Below is a small trained network, with its code and all its weights. Each question gives an input and a target symbol and asks what happens when units are switched off, that is, made to give their printed mean instead of their output.

import numpy as np


def w(rows, s, z=0):
    codes = np.array(rows[::2]) - 128.0
    scale = np.full(codes.shape[1], s)
    scale[-1] = z or s
    return codes * scale


def norm(h):
    return h / np.sqrt((h * h).mean(-1, keepdims=True) + 1e-5)


def f(y):
    return np.maximum(y, 0)


def softmax(a):
    e = np.exp(a - a.max(-1, keepdims=True))
    return e / e.sum(-1, keepdims=True)


def log_softmax(a):
    a = a - a.max(-1, keepdims=True)
    return a - np.log(np.exp(a).sum(-1, keepdims=True))


def net(x, mask):
    ids = ['ΓΘΛΞβδεζηπσφψ'.index(c) for c in x.split()]
    T = len(ids)
    res = E[ids] + P[:T]
    r = norm(res)
    for j in range(3):
        rows = slice(2 * j, 2 * j + 2)
        q, k, v = (r @ M[0][rows].T for M in (Q, K, V))
        z = softmax(np.where(np.tri(T) > 0, q @ k.T / 2**0.5, -1e9)) @ v
        o = O[0][rows]
        res = res + np.where(mask[j], z, o[:, -1]) @ o[:, :-1]
    y = f(norm(res) @ A[0][:, :-1].T + A[0][:, -1])
    res = res + np.where(mask[3:15], y, B[0][:, -1]) @ B[0][:, :-1]
    return log_softmax(norm(res)[-1] @ U[:, :-1].T + U[:, -1])


Q, K, V, O, A, B = {}, {}, {}, {}, {}, {}
E = w([
[103,142,133],'Γ',
[178,128,132],'Θ',
[108,143,134],'Λ',
[119,138,133],'Ξ',
[3,127,100],'β',
[108,53,153],'δ',
[126,139,106],'ε',
[117,139,133],'ζ',
[155,100,138],'η',
[138,102,107],'π',
[132,111,137],'σ',
[114,177,94],'φ',
[150,96,139],'ψ',
],0.047)
P = w([
[186,95,254],'0',
[71,117,101],'1',
[69,124,101],'2',
[93,114,100],'3',
[92,122,99],'4',
[96,117,101],'5',
[99,119,101],'6',
[100,119,103],'7',
[96,120,106],'8',
[99,121,100],'9',
[101,117,108],'10',
[101,116,106],'11',
[100,121,103],'12',
],0.0084)
Q[0] = w([
[48,181,188],'head 0',
[44,100,219],'head 0',
[51,39,150],'head 1',
[173,4,56],'head 1',
[121,216,147],'head 2',
[31,190,191],'head 2',
],0.021)
K[0] = w([
[109,180,235],'head 0',
[69,57,229],'head 0',
[101,85,195],'head 1',
[93,1,54],'head 1',
[77,255,119],'head 2',
[89,173,191],'head 2',
],0.022)
V[0] = w([
[116,122,238],'head 0',
[255,156,78],'head 0',
[51,76,140],'head 1',
[140,45,178],'head 1',
[87,180,139],'head 2',
[122,198,172],'head 2',
],0.018)
O[0] = w([
[230,198,183,51],'head 0',
[120,9,4,4],'head 0',
[213,106,240,131],'head 1',
[97,149,210,50],'head 1',
[51,141,123,255],'head 2',
[50,117,158,174],'head 2',
],0.014,0.0053)
A[0] = w([
[170,71,101,111],'neuron 0',
[221,5,133,16],'neuron 1',
[103,154,185,131],'neuron 2',
[162,147,176,100],'neuron 3',
[74,132,126,180],'neuron 4',
[134,80,153,53],'neuron 5',
[155,206,69,202],'neuron 6',
[238,142,107,73],'neuron 7',
[140,216,38,63],'neuron 8',
[26,73,172,106],'neuron 9',
[199,106,144,1],'neuron 10',
[52,57,188,28],'neuron 11',
],0.02,0.0048)
B[0] = w([
[183,114,174,190],'neuron 0',
[93,158,255,192],'neuron 1',
[138,87,90,254],'neuron 2',
[105,117,72,219],'neuron 3',
[159,114,95,241],'neuron 4',
[114,142,164,143],'neuron 5',
[149,106,176,201],'neuron 6',
[136,103,45,160],'neuron 7',
[100,120,194,194],'neuron 8',
[130,160,76,238],'neuron 9',
[125,161,89,154],'neuron 10',
[149,164,80,161],'neuron 11',
],0.054,0.007)
U = w([
[135,118,121,93],'Γ',
[152,57,170,154],'Θ',
[163,121,127,102],'Λ',
[189,210,141,110],'Ξ',
[131,229,86,2],'β',
[186,67,155,111],'δ',
[79,159,144,240],'ε',
[136,7,126,103],'ζ',
[140,123,131,57],'η',
[121,87,180,161],'π',
[221,134,108,107],'σ',
[70,68,135,85],'φ',
[152,140,156,161],'ψ',
],0.017,0.0055)

Each question gives the input, a string of symbols that net reads in full, and the target symbol t.
The units are the heads (2 rows each of Q, K, V and O) and the neurons (one row each of A and B). Each row of codes is followed by its name. A weight is (code - 128) times the scale printed after its matrix; where a second scale follows, it is the last column's (O, A, B and U).
mask holds one flag per unit, heads first, then neurons. A switched-off unit (its flag False) gives its mean, the last column of its rows in O or B, instead of its output. The means were averaged over made-up inputs and are rounded, as every weight is.
A unit's drop is (log p(t) with every unit on - log p(t) with that unit switched off) / (log p(t) with every unit on - log p(t) with every unit switched off).
The circuit of an input: a set's keep is (log p(t) with only the set's units on - log p(t) with every unit switched off) / (log p(t) with every unit on - log p(t) with every unit switched off). Starting from the 12 units with the biggest drops (on a tie, the unit counted first), units are removed one at a time, each time the one whose removal leaves the highest keep (on an exact tie, the one counted first), for as long as the keep stays at least 0.8.
units of the circuit, in order: the units of the circuit, biggest drop first
most important unit: the unit with the biggest drop
k most important neurons: the k neurons with the biggest drops, biggest first
which heads matter: for each layer, one digit per head in row order, 1 if its drop is at least 0.15 and else 0, layers parted by /
drop of u: that unit's drop, to one decimal
input ε ψ π ε ζ Ξ φ ζ σ, target σ: which heads matter	101
input σ φ φ, target φ: which heads matter	110
input Λ Λ ε ψ Λ Λ β ε Λ, target Ξ: which heads matter	101
input Θ δ Γ, target β: units of the circuit, in order	head 1; neuron 1; head 0
input Θ ε ζ Θ Γ ζ, target β: most important unit	head 2
input ζ ψ σ ζ δ η ε Ξ η φ Λ Λ Γ, target σ: 3 most important neurons	neuron 8; neuron 1; neuron 2
input ζ φ ζ β Λ, target σ: which heads matter	110
input ζ φ ε Ξ, target σ: 2 most important neurons	neuron 1; neuron 8
input ε Θ π σ ε φ φ δ ε Ξ, target ε: 2 most important neurons	neuron 8; neuron 0
input σ ε β Λ ε σ Λ, target ζ: 2 most important neurons	neuron 9; neuron 2
input ζ Ξ φ, target φ: 2 most important neurons	neuron 8; neuron 6
input ζ Θ Θ Λ ψ ε Θ ε Λ, target σ: 2 most important neurons	neuron 8; neuron 1
input σ Λ η Λ, target ζ: drop of neuron 3	0.1
input ε φ Ξ Λ Λ ε β σ ε φ Θ ε ζ, target ε: drop of head 1	0.9
input Θ ζ ζ, target β: most important unit	head 1
input ε ε ε, target ζ: drop of head 2	0.2
